Each row is followed by its group and then its class within the group.
[  2.0  -5.6  -6.5  26.3  12.5  16.8   7.3 -22.9  14.4  -7.1  -9.4  11.6
  -7.9  -1.1   4.2  -3.7  -0.6  12.2  -1.7  -3.6  -8.9   6.8 -10.3  -5.0
  -4.9   1.7  10.0   4.1  -4.2  -2.1  -7.2  27.9  37.5   0.5  10.9   9.7
  -9.5  -8.3   7.3   4.5 -28.0  12.0 -37.0   6.7  -7.9  -6.8  -8.7  -2.1
  -0.4 -10.6  13.5   2.6   3.3  -2.6  -4.2  -5.1  10.2  -9.8 -10.5   7.8
 -11.9   2.1] => (47):<10>
[ -9.4   2.3   5.6 -22.7  -4.6 -26.9 -24.8  -4.5  16.8   6.6  16.8 -15.2
 -14.9   0.7  -5.1 -18.1  -5.4   6.9  36.0  10.3  10.0  18.8   5.1   5.8
 -26.6   9.1   9.5 -24.9   8.0  -3.5  -2.0 -19.8  13.9  -2.6   6.1  -7.5
 -24.3  -3.5   2.2  -4.6  15.5  -0.4  12.1  13.6 -15.8  22.9 -12.4  36.0
  11.8  14.7  -9.0  -4.1   3.9   8.6  -3.9   5.8 -10.1  26.1  10.3  18.6
  13.7   6.0] => (48):<23>
[ -8.2  -4.1   4.2  30.6   9.0   2.5  17.8 -17.9  14.2  -3.7 -10.6  14.8
  -4.5   0.1  -8.8   3.8  -5.3  14.7   6.9   4.4 -10.3   6.6  -8.9  -7.4
 -17.4  -0.8  25.8   1.7  -5.5  -9.3 -11.9  49.4  41.1   9.0  18.6  -0.1
  -8.3 -19.2   9.6   1.1 -21.1   7.9 -42.7   5.1 -13.8 -11.6   0.2   7.7
 -12.2 -21.9  -1.1  -2.2   6.8  -3.2  11.5  -4.5  15.5  -5.7 -14.4  -6.0
 -33.0   6.7] => (47):<9>
[  5.7   9.2  -3.3  -4.2  23.0   6.9 -12.3   4.7   2.5   5.8   0.2  -2.2
 -11.7   1.8   1.2  -5.6   6.4  20.7   6.9  -9.6   0.9   4.9   3.8  -6.4
 -13.6   7.0   9.7   1.3   7.5  -0.8  12.7 -16.2  19.9   2.4  31.8  -2.2
  -8.9   9.5  16.1  12.2   8.2  -4.6   7.5   8.7   4.1   3.1   7.6 -10.5
  -4.9   2.2   2.1   0.9   1.2   1.2 -32.7  -2.5   1.4  13.0  -7.9  -3.7
  10.0   1.6] => (48):<23>
[ 27.4  11.2  13.8   1.4  35.5  31.1 -37.0  27.2  32.9   3.9 -21.6  10.9
  -5.0  -2.8 -16.2  20.7   8.4  15.2  -3.7  12.0   4.8  24.1  20.6   7.0
   2.7  -0.7 -10.5   8.0   6.7   7.2  -0.3 -16.4 -11.7  -6.6  39.7  13.4
  43.6  19.2  25.4   4.6  75.9  -5.9  17.4 -12.2   3.6  -2.9  -3.1 -33.7
 -14.7 -24.8 -36.9  -5.3   3.9  -5.4 -66.7  25.1  -3.3 -23.2 -12.9 -44.8
  52.5  -9.6] => (48):<18>
[  1.8  10.8  10.9 -10.1   7.4   4.6 -12.5   3.6  22.5   0.8  -4.3  -3.6
 -17.4   0.6  -2.4  -3.9  -6.4  20.3  24.1  -5.4   4.7   2.3  -9.0  12.3
  -8.2   1.5   7.6 -12.7   8.4  -4.2   2.8 -27.7  20.1  -3.4  24.7   3.6
  -9.5  14.5  15.1  -0.5  17.0   4.8  -8.4  11.3   1.3  18.0   8.7  20.9
 -11.8  -4.9 -12.1  -3.6   4.7   5.3 -22.6   1.0   0.9  13.4 -19.1   6.6
   6.8  -1.0] => (48):<23>
[ 12.5   6.0 -16.8   4.7  16.1  14.5  -5.2 -14.6   8.6   2.2 -11.9   5.4
  -7.1  -1.0  -1.9  -6.9   0.9   9.3   0.2  -8.3  -4.0  37.8   8.4 -15.0
 -34.6  -0.6  18.6  -1.7  11.4  -4.3   3.3   8.5  28.1   8.6  29.0  -4.7
 -13.3  -4.8  21.3  15.6 -25.8  -7.8  -2.2   1.9  -2.6   5.4  12.6  40.7
   2.2 -15.0  10.6   6.2   7.7   3.2 -33.4  -3.4   8.7   0.0 -12.6   2.5
 -13.0 -11.1] => (47):<9>
[ -3.2  -0.4  -0.4  20.5  16.1  26.2  12.5 -13.4   1.9  -0.9 -28.1  15.9
   8.1   0.4  -9.3 -12.5  19.4  -3.8 -11.0 -16.3   5.9  -6.1  -9.0  -2.2
 -29.9  -3.7 -21.0  10.7  -9.4 -15.0  11.9  10.2   2.9   4.1   6.8  -3.3
  12.0  13.3  12.9  13.1 -57.7  -2.7 -23.9   2.9  18.5 -11.8  -2.9  -0.9
   5.1 -22.8  -6.3   7.4   3.6  -8.4 -11.6   5.4 -10.5 -17.0  -3.6   6.1
 -14.2  -6.8] => (47):<9>
[  4.0   7.0  -3.7  26.2  14.6  21.3  18.6 -12.7   9.8 -10.1  -8.9  21.3
  11.5  -4.0   5.2  11.8 -15.4  48.8 -26.3  -4.7 -10.8  13.0  -2.4 -19.1
 -14.4 -15.4  29.4   2.5 -10.1  -3.8 -19.6  23.3  51.3   9.6  28.6   8.5
  -5.6 -18.7  18.5  -1.6  -5.5   5.7 -43.4  -3.5 -19.6 -20.5  -4.9  -2.4
 -14.2 -16.2  18.6  -6.2   9.6 -11.0 -21.9  -1.8  13.4 -26.1 -20.8  -5.8
 -27.6   0.2] => (47):<10>
[-13.1   6.9  21.4  43.0  18.1  18.8  66.4  -2.7  -9.1 -20.3 -35.5  29.6
  25.0   4.3  -9.7  -8.8  -2.4  -6.7 -11.7 -17.7   1.6  15.5   0.6 -23.6
  29.6   3.2  10.5  12.8 -14.5 -11.0   4.0  30.5  -3.0   4.5  22.5  -1.8
  60.8 -18.5  49.8   0.5 -41.7  -3.8 -11.1 -10.7  26.2 -22.2  -0.3 -33.4
  -4.5 -43.7 -35.0  -6.7 -16.4 -18.5 -52.5   6.4  33.3 -43.6 -13.4 -36.7
   3.6 -23.3] => (43):<15>
[-15.5   9.1 -18.4   9.4   9.8   8.0  30.1 -17.3 -14.5  -7.7 -16.0  -0.1
   6.1   7.1  -4.7 -21.9  10.0   4.2  11.0  -8.0   2.4   2.3  -6.0  15.3
  -1.8   4.5 -16.2   3.4 -11.9  -5.2  26.0  27.9   5.8   2.4  28.2  -3.3
  10.9   0.5   6.2  -2.5 -46.8  -0.3 -16.0  20.6  19.7  -1.6  -3.7  -0.8
   8.1 -21.0  -3.2   2.1 -11.0   2.6 -38.8   3.4   5.8 -33.8  23.8   8.2
   6.3 -16.2] => (43):<15>
[-31.9   0.8  -6.3  16.4  -8.0  -8.0  43.1 -11.1   1.4  -5.8   2.1  -2.4
  -5.5   7.4   0.6 -11.2   0.3   1.0   9.7   1.5  -9.1  -0.3  -6.9  -8.3
   0.1  -5.9   8.8 -11.3 -12.5 -19.7 -10.5  32.2  13.4 -18.9  -5.8   9.0
   0.4 -31.0   1.2 -13.4 -46.9  -1.1 -24.0  14.4  -3.0 -19.1  -9.5   2.8
   1.9  -5.4  -5.3  -5.9  -0.4  -8.6  11.1  -8.5   3.8  -2.7   8.6   7.8
 -20.1   3.7] => (43):<25>
[-23.2   5.6  32.1  10.0   5.3  -3.0  -4.4   8.9  26.1  -4.6 -11.5  -3.9
 -15.1   3.5  -6.4  -5.4   1.0  12.5  30.7   2.6   8.1   5.0  15.2   4.6
 -22.8   3.1  19.8 -21.2   2.9  -0.2  -7.1  -4.9  20.0  -2.4  16.8  11.9
  14.1 -13.7  37.5 -11.2  30.7   7.2   2.2  17.7   0.8  10.2   4.8  17.7
 -10.2 -13.9 -37.9 -26.2   2.4 -12.7 -33.3   5.7  27.7 -11.8 -35.5  -7.0
   7.2  -4.8] => (48):<23>
[ -9.3  18.6  16.6   1.4  35.6  15.5 -18.4  11.4  22.5   5.5  -4.9 -13.0
  -8.6   0.0  -5.3   7.5  11.4  33.8  13.5  -1.4   3.5  12.9  10.2  19.6
  -0.7  11.9  -3.4  -5.5   0.7  -3.3   4.0 -10.9  18.0  12.7  34.9  12.8
   4.7   1.6  34.3  -3.4  54.7  -1.2   5.1  21.1  12.5   5.9   4.2   1.7
 -12.5 -15.2 -35.3  -2.4  10.7  -7.1 -49.3  10.1   6.2 -14.7 -14.8 -20.9
  30.2  -5.1] => (48):<18>
[ 10.3   1.5  -7.6   7.4  10.8   8.6  -9.6 -17.5   9.4   5.7 -72.9   4.3
 -14.6  -3.4  -4.7  -4.9  14.4   8.9   0.8  -2.3  -7.4  -7.0 -13.2  -1.7
 -25.8  10.1   6.1  -0.8  -4.2  -6.2   2.0   4.4  29.7  -2.3   6.9  -7.1
 -27.4  19.2  -1.3  14.9 -17.9 -12.2 -30.6   6.7  -4.7  -2.8  11.4  34.3
  -1.8  -5.5  18.8   6.0  19.9   6.6   5.0  -4.3 -16.8  10.1 -17.6  23.8
 -31.1   1.1] => (47):<9>
[-45.5  -2.4  18.3  52.8  10.2 -11.4  63.0 -34.0  22.5 -14.5  -6.8  13.7
 -16.7   3.7 -11.7 -16.2 -18.8  18.2  22.6  25.8  -5.1   7.9 -15.1 -28.6
   0.3  -0.5  34.7 -17.8 -17.0 -13.0 -33.7  68.0  47.0  -3.9  13.5   3.4
   1.2 -55.5   6.5 -31.9  -7.2  -1.0 -55.2  23.9 -19.0  -2.2 -12.3   9.6
  -2.6  -7.2 -20.3  -7.7  14.8 -11.0  15.3 -14.8  28.7  -9.8 -25.4 -21.4
 -39.6  -2.6] => (47):<9>
[  6.2   2.0  -1.4  27.3  13.9  29.9  13.0 -16.3   6.4  -8.5 -19.5  15.8
  -3.1  -1.1   2.1   7.6   7.5  22.4  -3.9 -12.7  -0.5   7.1 -16.2 -12.0
  -8.6  -5.3   0.8  11.8  -1.1   5.3  -1.2  23.9  34.5   3.1  16.2  -3.2
 -10.0  -4.2  20.6  18.4 -55.9   6.6 -31.5   0.6  -4.0 -15.0   1.8  21.0
 -12.6 -24.8   8.8   4.6   1.9  -2.0  -8.8 -26.8   5.4 -17.2  -9.6   2.6
 -37.9  -3.0] => (47):<9>
[-17.4   3.7   9.2  27.5  -0.7   8.4  28.8   4.0  13.7 -11.6 -16.5  11.1
  10.0  11.2  -3.8  -2.9  -9.6   2.8   2.8  -9.5  -5.8   8.9   2.6 -18.3
  15.8  -6.4  16.9  -0.2  -8.4  -6.6 -13.6  45.8   4.0  -0.8   9.6  10.2
  36.3 -31.4  26.6  -5.2 -24.7  -4.3  -8.6 -13.0   8.4 -12.4   6.6 -15.0
  -2.9 -20.7 -20.2  -6.8  -7.2  -2.7 -28.9   3.2  21.2  -7.9  -6.8 -29.1
 -16.4  -4.2] => (43):<25>
[-17.7 -11.7  -7.7  27.8  20.2  25.5  27.4 -18.2   5.4   3.2 -24.2  16.0
  -3.6   6.4   0.7  13.3 -10.5  32.2  -8.9   0.8  -1.8   6.1  -3.0 -17.2
   0.7  -4.3  11.3   7.6 -14.9  -8.1 -15.8  38.1  35.1   3.0  25.0   7.8
  12.8 -22.7  22.2  -1.5  -6.6  -3.8 -41.8  11.7  -2.8 -12.5   6.7  -6.4
 -10.6 -20.9  -8.3  -7.5   7.1 -11.8 -16.0  -6.6   7.5 -42.6  -7.9  -8.4
 -20.0  -4.6] => (47):<10>
[-26.3   4.3  11.5  12.2  19.9  13.8  30.6   2.0   8.8 -14.0 -17.1  -3.5
   4.7  -5.1  -5.6   7.9  -4.7  16.7   4.6   3.6   3.9   9.9   8.7  -5.7
  -4.4  -4.4  22.0  -4.6  -9.4 -14.3  -6.0  40.7  18.6  10.9  27.7  13.0
  29.0 -28.9  42.8 -12.2 -16.0 -11.1 -16.4   6.3  -0.9   0.6  -3.7  -7.6
 -10.2 -30.9 -27.6  -7.4 -10.7 -19.2 -47.4  -7.5  38.3 -39.5  -2.8  -9.6
 -21.3 -14.2] => (43):<15>
[-34.2  10.5  -1.7  22.6   6.1  -9.4  41.5 -17.9   0.0 -13.8 -26.5   3.4
   3.2   5.1 -10.3 -23.3   7.8  -8.0  23.2 -25.9   2.7   5.0  -1.7 -18.7
 -14.9   3.7  13.4  -1.8 -10.4 -12.1   4.9  47.9  19.8   2.0  19.1  12.4
   5.4 -23.6  19.3  -7.2 -70.4  -3.5  -7.6  27.2  11.2   3.5  -0.2  20.6
   3.5 -17.8  -9.3   7.0   1.5  -1.6 -17.9  -1.9  14.9 -21.1  -3.3   4.1
 -11.3 -18.9] => (43):<15>
[-27.5   4.1   5.9  31.1  -1.3   8.9  20.7 -13.0  11.2 -11.3  -9.8  12.8
   1.1   6.4  -7.8   7.3  -0.6  -1.0   0.2   6.2  -8.9  10.9  -6.0 -10.2
  -7.8  -2.5   7.3  -8.4 -10.5  -2.8 -24.3  42.5  32.2   7.0   5.0   4.5
  -3.4 -28.4  17.0  -1.8 -37.0  -1.6 -47.0   6.9 -12.6 -15.1   0.7  13.2
   0.5 -24.0   0.0   1.3   5.2  -6.8  10.8   8.7  18.4 -26.3 -13.6   6.8
 -33.8  -2.6] => (47):<9>
[ -9.7  15.4  37.2   0.6  16.5  -7.4  -2.7  -2.5  24.8 -12.7   0.6   3.0
 -11.5  -3.3  -4.4   4.9  -6.7  21.5  17.2  40.0  19.0   5.6   0.1  12.8
  15.8   8.0  10.9  -4.7 -11.0  -2.1  -7.7 -24.7  13.5   3.4  27.6  11.8
   6.7  -7.4  16.2 -10.1  72.9  -2.1   2.6  18.1  -2.7   4.1   3.4 -10.1
  -5.0  -0.5 -24.1   4.1   0.2  -6.3 -25.7  -3.0  -4.3  -0.9  -9.8  -6.9
  36.2   4.2] => (48):<18>
[-28.2  -1.9  20.0  44.4  -0.4   3.0  30.2 -16.9  16.3 -13.3 -18.7   8.6
   1.7   8.7 -13.7   1.2  -5.7   4.2  -1.9  20.8 -11.3   9.5  -7.8  -7.8
  -3.4  -9.1  26.5 -15.9 -15.6  -2.3 -32.8  61.9  53.7   4.3   2.3  14.5
   2.2 -37.3  18.5  -3.5 -16.1   6.3 -68.7   5.8  -8.8  -9.2 -10.8  19.0
 -16.4 -26.6 -14.0  -3.2   7.7 -26.1  17.2  -8.8  28.0 -41.8 -36.1   8.2
 -54.2 -12.9] => (47):<9>
[  0.0   6.5  -2.6  15.6  18.2  10.8   3.6  16.1   4.3  -9.2  -7.2  11.1
   3.1  -1.8  -2.0   6.6  25.0  17.0  -5.0  -8.0  -3.9   2.4   5.1   6.0
   1.0  -0.5   7.1   1.2   5.7  -2.8 -11.8  18.6  21.7  -1.3  17.6  -0.8
  10.0 -11.0  13.0  -3.0 -16.0   3.9 -18.0  -2.4 -17.5  -2.9   6.4  -9.1
 -10.6 -15.8  -7.6  -3.2  -5.0  -2.8 -19.7  10.1  10.5 -20.3  -1.4  -7.5
  -3.9  -2.8] => (47):<10>
[-19.4  -6.7 -62.3  -2.6 -17.1 -11.8  -9.5   6.0  -7.3  -3.3  15.7 -15.7
   1.6   5.6  -5.7  -2.4   8.1 -11.2   2.3   2.2 -10.8   3.4   2.2   2.1
 -15.5   2.2  -7.2  -8.0  -2.4  -3.7   1.7  20.1  -5.4   3.2  -7.0  -4.2
   2.4  -4.3  -2.5  -7.3 -24.8 -12.1  20.1   1.9   0.6  -1.4  -7.7  12.3
   5.8   7.5   4.8   0.7  -5.7  -6.5  21.5  -6.9   6.8 -31.1  17.3  12.6
 -18.8  -1.0] => (43):<25>
[-15.7  -8.5   1.2  39.9  -5.4  17.4  30.0 -14.2  10.2 -10.0 -17.3  26.4
   3.5  -4.4 -17.6   4.8  -2.0   9.9  -0.6   0.0  -5.8  -1.6 -13.3 -16.1
  -7.0 -10.1  35.6  -2.3  -7.9  -7.4 -26.6  36.5  23.3   4.4  -3.6   0.3
  20.8 -24.5  25.7  -2.1 -51.1   6.9 -58.1  -4.9  -1.2 -20.3   2.8   7.6
  -8.8 -31.4  -4.3  -8.4  20.7 -12.6  12.1 -11.4  26.3 -18.0 -27.2   7.8
 -57.0  -5.0] => (47):<9>
[-23.8   6.6  33.8  16.2   5.3 -15.4  -8.0  -0.8  28.8  -8.0 -11.0   3.3
 -10.9  -1.3 -26.1  -2.1  -2.7   5.2  -6.4  12.0   5.6  13.5   5.1  10.4
 -13.4   8.8  12.9 -28.3  -1.7  -8.1 -29.1 -13.0  25.2  -5.7  13.9  24.9
   6.5 -20.5  46.0 -16.6  49.7 -15.8 -21.0  12.7  -7.6   5.8   1.3  17.8
 -11.6  -7.5 -35.5  -5.6   7.5 -20.1   1.8   2.5  17.4 -26.9 -40.9   8.8
  -1.8 -20.0] => (48):<23>
[  5.4   9.7  22.8  -0.8   5.6   1.8 -16.4   0.9  24.3  19.9   8.5   0.0
 -19.0   5.1 -11.1   4.8  -3.7  14.6  20.2  13.5   7.0   1.6  10.6   7.9
  -0.4   4.3   8.5  -7.6  -2.8  -0.1  -9.9 -28.7  15.4  -3.9   7.9   8.3
  -5.6   1.6   6.7  12.4  50.4   7.9  -1.4  12.0 -15.4  12.4   3.9   0.8
  -7.2  -2.8 -17.2   1.5   8.0  -3.1  -5.8   2.1 -12.0   7.2 -26.1   0.8
  13.5  -5.8] => (48):<18>
[  3.9  12.0  19.0   5.5  18.7 -18.9 -11.0 -10.3  14.1  -2.1 -11.9   2.5
 -12.9  -2.2  -8.0 -12.1  12.7   4.2  18.2 -15.6   9.4   6.7   8.4   3.1
 -20.9  17.4   4.8  -6.9   2.3  -2.5   0.7 -29.9   7.3  -4.8  26.6   8.0
  -7.4  17.0  11.8   3.9  34.2  -0.2   7.9  14.8   6.1  11.8   2.3  11.7
   1.3  -1.5 -16.6   6.7  14.1  -6.0 -27.1   8.8   6.7  -2.8 -53.5  -5.2
  18.8  -6.9] => (48):<18>
